Below are the code and all the weights of a small trained network. Each question names an input and a target symbol and asks about switching units off, where a switched-off unit gives its printed mean instead of its output.

import numpy as np


def w(rows, s, z=0):
    codes = np.array(rows[::2]) - 128.0
    scale = np.full(codes.shape[1], s)
    scale[-1] = z or s
    return codes * scale


def norm(h):
    return h / np.sqrt((h * h).mean(-1, keepdims=True) + 1e-5)


def f(y):
    return y / 2 * (1 + np.tanh(0.7978845608 * (y + 0.044715 * y**3)))


def softmax(a):
    e = np.exp(a - a.max(-1, keepdims=True))
    return e / e.sum(-1, keepdims=True)


def log_softmax(a):
    a = a - a.max(-1, keepdims=True)
    return a - np.log(np.exp(a).sum(-1, keepdims=True))


def net(x, mask):
    ids = ['αβγδεζθλμξπστφψω'.index(c) for c in x.split()]
    T = len(ids)
    res = E[ids] + P[:T]
    r = norm(res)
    for j in range(2):
        rows = slice(2 * j, 2 * j + 2)
        q, k, v = (r @ M[0][rows].T for M in (Q, K, V))
        z = softmax(np.where(np.tri(T) > 0, q @ k.T / 2**0.5, -1e9)) @ v
        o = O[0][rows]
        res = res + np.where(mask[j], z, o[:, -1]) @ o[:, :-1]
    y = f(norm(res) @ A[0][:, :-1].T + A[0][:, -1])
    res = res + np.where(mask[2:10], y, B[0][:, -1]) @ B[0][:, :-1]
    return log_softmax(norm(res)[-1] @ U[:, :-1].T + U[:, -1])


Q, K, V, O, A, B = {}, {}, {}, {}, {}, {}
E = w([
[147,168,111,120,157,171,136,126,129],'α',
[99,178,163,112,126,144,110,115,155],'β',
[77,60,110,115,56,118,100,73,182],'γ',
[229,131,144,250,66,50,149,104,137],'δ',
[101,136,107,144,115,117,86,161,108],'ε',
[151,114,118,114,92,88,136,136,222],'ζ',
[189,114,155,128,136,134,127,157,134],'θ',
[132,121,134,209,178,135,172,98,154],'λ',
[120,134,139,163,101,59,197,92,177],'μ',
[110,184,121,104,45,87,149,190,124],'ξ',
[137,218,196,149,59,56,146,109,95],'π',
[118,94,68,119,183,168,174,137,123],'σ',
[216,123,184,141,135,70,93,174,207],'τ',
[75,136,116,94,94,161,156,139,171],'φ',
[75,92,78,130,146,112,123,173,135],'ψ',
[164,126,181,89,99,125,105,134,152],'ω',
],0.019)
P = w([
[121,133,128,132,173,106,120,105,108],'0',
[72,68,185,123,147,53,226,154,202],'1',
[126,143,184,219,85,131,134,150,161],'2',
[139,210,52,96,170,171,79,97,118],'3',
[98,81,168,121,132,81,204,147,166],'4',
[128,149,174,218,95,155,123,159,154],'5',
[188,226,44,124,184,137,72,66,112],'6',
[100,80,170,118,127,91,205,146,162],'7',
[128,146,170,226,115,164,118,170,165],'8',
[150,189,57,119,205,105,68,42,99],'9',
[101,79,167,119,127,93,209,147,159],'10',
[122,143,161,236,122,173,106,173,179],'11',
[147,246,49,93,211,153,44,75,113],'12',
],0.011)
Q[0] = w([
[141,186,77,97,175,116,51,92,108],'head 0',
[110,123,153,76,146,125,98,172,189],'head 0',
[115,198,9,71,162,69,97,79,131],'head 1',
[129,117,144,143,159,154,190,146,147],'head 1',
],0.011)
K[0] = w([
[181,166,65,132,181,58,67,2,166],'head 0',
[74,115,220,146,180,104,155,84,109],'head 0',
[112,136,12,119,119,33,93,32,23],'head 1',
[112,100,146,52,134,105,148,185,137],'head 1',
],0.0089)
V[0] = w([
[124,105,103,209,113,102,193,103,117],'head 0',
[93,126,224,182,156,196,90,130,2],'head 0',
[136,72,122,199,95,158,80,38,106],'head 1',
[89,55,48,64,222,121,48,166,127],'head 1',
],0.0062)
O[0] = w([
[152,181,126,148,254,181,177,208,66,127],'head 0',
[62,170,120,170,194,85,168,183,166,2],'head 0',
[184,95,168,98,143,82,178,187,225,72],'head 1',
[166,141,126,148,44,108,190,123,140,91],'head 1',
],0.0082,0.0081)
A[0] = w([
[119,113,159,149,162,50,110,179,75,54],'neuron 0',
[165,196,10,133,161,131,17,171,169,133],'neuron 1',
[144,196,94,1,195,99,170,147,52,4],'neuron 2',
[152,157,187,9,140,40,195,72,183,96],'neuron 3',
[163,25,59,138,198,142,164,104,112,56],'neuron 4',
[42,205,47,98,116,107,135,61,164,169],'neuron 5',
[208,113,116,88,72,122,180,119,231,24],'neuron 6',
[135,93,65,42,123,49,95,118,185,158],'neuron 7',
],0.0087,0.0044)
B[0] = w([
[33,2,122,108,105,122,93,139,75,126],'neuron 0',
[139,169,149,229,136,88,25,23,138,243],'neuron 1',
[110,98,248,170,241,205,246,85,171,131],'neuron 2',
[202,176,26,145,162,141,103,118,84,213],'neuron 3',
[122,204,148,122,88,126,79,186,188,137],'neuron 4',
[201,106,115,130,180,67,146,136,165,248],'neuron 5',
[80,161,99,214,176,124,139,186,116,242],'neuron 6',
[98,212,229,99,168,162,117,114,93,253],'neuron 7',
],0.0094,0.0058)
U = w([
[195,141,132,79,163,10,87,158,225,100],'α',
[230,108,20,198,69,112,200,149,130,169],'β',
[87,66,47,163,158,112,81,134,78,168],'γ',
[116,144,174,222,102,142,150,164,201,120],'δ',
[200,94,188,90,110,134,86,192,155,152],'ε',
[131,71,72,103,74,144,146,74,188,254],'ζ',
[2,167,224,107,149,124,95,78,146,56],'θ',
[178,91,162,199,110,66,205,90,149,136],'λ',
[128,183,225,92,81,80,190,128,111,180],'μ',
[73,167,83,110,57,65,86,212,179,177],'ξ',
[153,82,171,171,190,225,192,65,86,100],'π',
[83,109,122,143,145,70,121,30,14,100],'σ',
[197,121,81,106,91,235,78,60,48,121],'τ',
[149,220,54,149,198,190,129,227,94,51],'φ',
[208,74,176,161,203,134,91,194,106,68],'ψ',
[158,159,94,128,82,214,160,171,246,151],'ω',
],0.0089,0.0061)

Each question gives the input, a string of symbols that net reads in full, and the target symbol t.
The units are the heads (2 rows each of Q, K, V and O) and the neurons (one row each of A and B). Each row of codes is followed by its name. A weight is (code - 128) times the scale printed after its matrix; where a second scale follows, it is the last column's (O, A, B and U).
mask holds one flag per unit, heads first, then neurons. A switched-off unit (its flag False) gives its mean, the last column of its rows in O or B, instead of its output. The means were averaged over made-up inputs and are rounded, as every weight is.
A unit's drop is (log p(t) with every unit on - log p(t) with that unit switched off) / (log p(t) with every unit on - log p(t) with every unit switched off).
The circuit of an input: a set's keep is (log p(t) with only the set's units on - log p(t) with every unit switched off) / (log p(t) with every unit on - log p(t) with every unit switched off). Starting from all 10 units, units are removed one at a time, each time the one whose removal leaves the highest keep (on an exact tie, the one counted first), for as long as the keep stays at least 0.8.
circuit, biggest first: the units of the circuit, biggest drop first
most important unit: the unit with the biggest drop
k most important neurons: the k neurons with the biggest drops, biggest first
heads that matter: for each layer, one digit per head in row order, 1 if its drop is at least 0.15 and else 0, layers parted by /
input ζ ζ ψ β ω ζ ζ ξ ξ ζ λ, target δ: heads that matter => 00
input τ γ γ ζ ψ ζ π, target τ: heads that matter => 10
input ξ ξ ζ ψ σ π γ ω ζ ω, target φ: circuit, biggest first => [head 1; neuron 3; neuron 6]
input μ ξ ξ ζ ζ ψ μ γ, target θ: most important unit => neuron 7
input μ ζ β φ, target π: heads that matter => 10
input ψ μ ω, target ε: circuit, biggest first => [neuron 1; neuron 6; head 1]
input ζ ξ ζ ζ ζ ω, target ε: circuit, biggest first => [neuron 1; neuron 7; neuron 3]
input ζ ζ ζ ψ, target τ: heads that matter => 10
input ψ β ζ τ ψ β ψ ζ, target φ: circuit, biggest first => [neuron 3; neuron 6]
input δ α γ θ γ φ, target ω: circuit, biggest first => [neuron 1; neuron 7]
input λ γ φ β β β μ γ, target θ: circuit, biggest first => [neuron 7; head 0]
input ζ γ ζ φ μ ζ γ ζ α φ, target φ: circuit, biggest first => [head 1; neuron 6; neuron 3]
input ψ γ β θ, target β: heads that matter => 01
input ζ φ φ ζ φ ζ ζ ξ ζ λ, target τ: heads that matter => 10
input τ ζ β φ β ζ ω ψ μ ζ π, target σ: heads that matter => 11
input ψ β ψ β ξ δ ψ ζ θ ζ, target β: 3 most important neurons => [neuron 6; neuron 1; neuron 3]
input φ μ ζ α ζ ψ ω τ, target ψ: 3 most important neurons => [neuron 0; neuron 1; neuron 5]
input β β π β ζ ψ α β, target α: 3 most important neurons => [neuron 5; neuron 7; neuron 1]
input ζ ψ β ζ ζ ζ ζ ξ σ ζ θ, target ε: 3 most important neurons => [neuron 4; neuron 6; neuron 7]
input ψ ζ γ ψ ζ ψ λ ξ γ β ω, target τ: heads that matter => 01
input ζ ζ ζ β μ γ β ψ α β ψ, target ξ: heads that matter => 00
input β ζ θ ψ, target α: heads that matter => 10
input ξ π ζ φ μ, target β: heads that matter => 00
input ξ α δ φ θ ξ ζ ξ φ ψ, target τ: heads that matter => 11
input ψ π λ β β μ σ β, target α: circuit, biggest first => [neuron 5; head 0; neuron 7]
input ζ β φ ψ φ ζ ζ, target β: heads that matter => 01
